Below is a small trained network, with its code and all its weights. Each question gives an input and a target symbol and asks what happens when units are switched off, that is, made to give their printed mean instead of their output.

import numpy as np


def w(rows, s, z=0):
    codes = np.array(rows[::2]) - 128.0
    scale = np.full(codes.shape[1], s)
    scale[-1] = z or s
    return codes * scale


def norm(h):
    return h / np.sqrt((h * h).mean(-1, keepdims=True) + 1e-5)


def f(y):
    return np.maximum(y, 0)


def softmax(a):
    e = np.exp(a - a.max(-1, keepdims=True))
    return e / e.sum(-1, keepdims=True)


def log_softmax(a):
    a = a - a.max(-1, keepdims=True)
    return a - np.log(np.exp(a).sum(-1, keepdims=True))


def net(x, mask):
    ids = ['αδεημφω'.index(c) for c in x.split()]
    T = len(ids)
    res = E[ids] + P[:T]
    r = norm(res)
    for j in range(2):
        rows = slice(2 * j, 2 * j + 2)
        q, k, v = (r @ M[0][rows].T for M in (Q, K, V))
        z = softmax(np.where(np.tri(T) > 0, q @ k.T / 2**0.5, -1e9)) @ v
        o = O[0][rows]
        res = res + np.where(mask[j], z, o[:, -1]) @ o[:, :-1]
    y = f(norm(res) @ A[0][:, :-1].T + A[0][:, -1])
    res = res + np.where(mask[2:10], y, B[0][:, -1]) @ B[0][:, :-1]
    return log_softmax(norm(res)[-1] @ U[:, :-1].T + U[:, -1])


Q, K, V, O, A, B = {}, {}, {}, {}, {}, {}
E = w([
[149,210,89],'α',
[93,212,246],'δ',
[144,87,188],'ε',
[167,148,220],'η',
[125,99,162],'μ',
[81,86,251],'φ',
[99,69,175],'ω',
],0.022)
P = w([
[196,161,3],'0',
[75,149,254],'1',
[79,152,255],'2',
[87,152,245],'3',
[80,170,237],'4',
[83,160,218],'5',
[87,155,240],'6',
[88,162,220],'7',
[94,161,209],'8',
[92,174,215],'9',
[96,151,237],'10',
],0.0072)
Q[0] = w([
[159,154,150],'head 1',
[84,84,128],'head 1',
[121,49,109],'head 2',
[188,254,100],'head 2',
],0.046)
K[0] = w([
[218,134,133],'head 1',
[63,103,161],'head 1',
[200,106,76],'head 2',
[3,234,188],'head 2',
],0.036)
V[0] = w([
[221,160,251],'head 1',
[241,111,105],'head 1',
[19,157,115],'head 2',
[53,165,242],'head 2',
],0.025)
O[0] = w([
[181,114,252,255],'head 1',
[239,121,87,136],'head 1',
[31,138,141,81],'head 2',
[83,222,230,195],'head 2',
],0.021,0.023)
A[0] = w([
[105,221,134,136],'neuron 1',
[108,24,93,107],'neuron 2',
[112,82,174,3],'neuron 3',
[209,153,137,105],'neuron 4',
[106,73,148,148],'neuron 5',
[122,97,163,77],'neuron 6',
[96,217,55,185],'neuron 7',
[127,137,4,119],'neuron 8',
],0.031,0.0065)
B[0] = w([
[113,174,37,248],'neuron 1',
[61,207,94,193],'neuron 2',
[129,32,132,179],'neuron 3',
[149,124,69,244],'neuron 4',
[137,129,82,182],'neuron 5',
[141,78,86,189],'neuron 6',
[63,41,81,142],'neuron 7',
[118,1,29,142],'neuron 8',
],0.051,0.012)
U = w([
[136,150,57,99],'α',
[71,129,156,112],'δ',
[192,89,191,60],'ε',
[180,140,143,99],'η',
[78,65,151,254],'μ',
[35,85,175,151],'φ',
[3,59,104,104],'ω',
],0.013,0.0044)

Each question gives the input, a string of symbols that net reads in full, and the target symbol t.
The units are the heads (2 rows each of Q, K, V and O) and the neurons (one row each of A and B). Each row of codes is followed by its name. A weight is (code - 128) times the scale printed after its matrix; where a second scale follows, it is the last column's (O, A, B and U).
mask holds one flag per unit, heads first, then neurons. A switched-off unit (its flag False) gives its mean, the last column of its rows in O or B, instead of its output. The means were averaged over made-up inputs and are rounded, as every weight is.
A unit's drop is (log p(t) with every unit on - log p(t) with that unit switched off) / (log p(t) with every unit on - log p(t) with every unit switched off).
The circuit of an input: a set's keep is (log p(t) with only the set's units on - log p(t) with every unit switched off) / (log p(t) with every unit on - log p(t) with every unit switched off). Starting from all 10 units, units are removed one at a time, each time the one whose removal leaves the highest keep (on an exact tie, the one counted first), for as long as the keep stays at least 0.8.
circuit, biggest first: the units of the circuit, biggest drop first
unit that matters most: the unit with the biggest drop
which heads matter: for each layer, one digit per head in row order, 1 if its drop is at least 0.15 and else 0, layers parted by /
drop when u is switched off: that unit's drop, to one decimal
input α α ω μ ε, target ω: circuit, biggest first	[head 2; head 1]
input ω ω ε ω ω, target μ: circuit, biggest first	[head 2; neuron 1]
input ω η δ η ω ε δ η η φ μ, target μ: unit that matters most	head 1
input δ η ε ω μ, target φ: circuit, biggest first	[head 1; neuron 4]
input η α δ ω μ μ ε δ φ ω, target μ: which heads matter	10
input α φ ε δ η μ ω ω, target ω: which heads matter	11
input α μ η α η η η μ δ φ, target ω: which heads matter	01
input δ ω δ ω η μ ω μ μ φ, target φ: which heads matter	00
input α ω η μ, target ω: drop when neuron 6 is switched off	0.0
input η μ ε ε μ μ ω, target ε: drop when head 2 is switched off	0.7
input δ ε μ μ μ δ ε ω, target φ: drop when head 1 is switched off	0.4
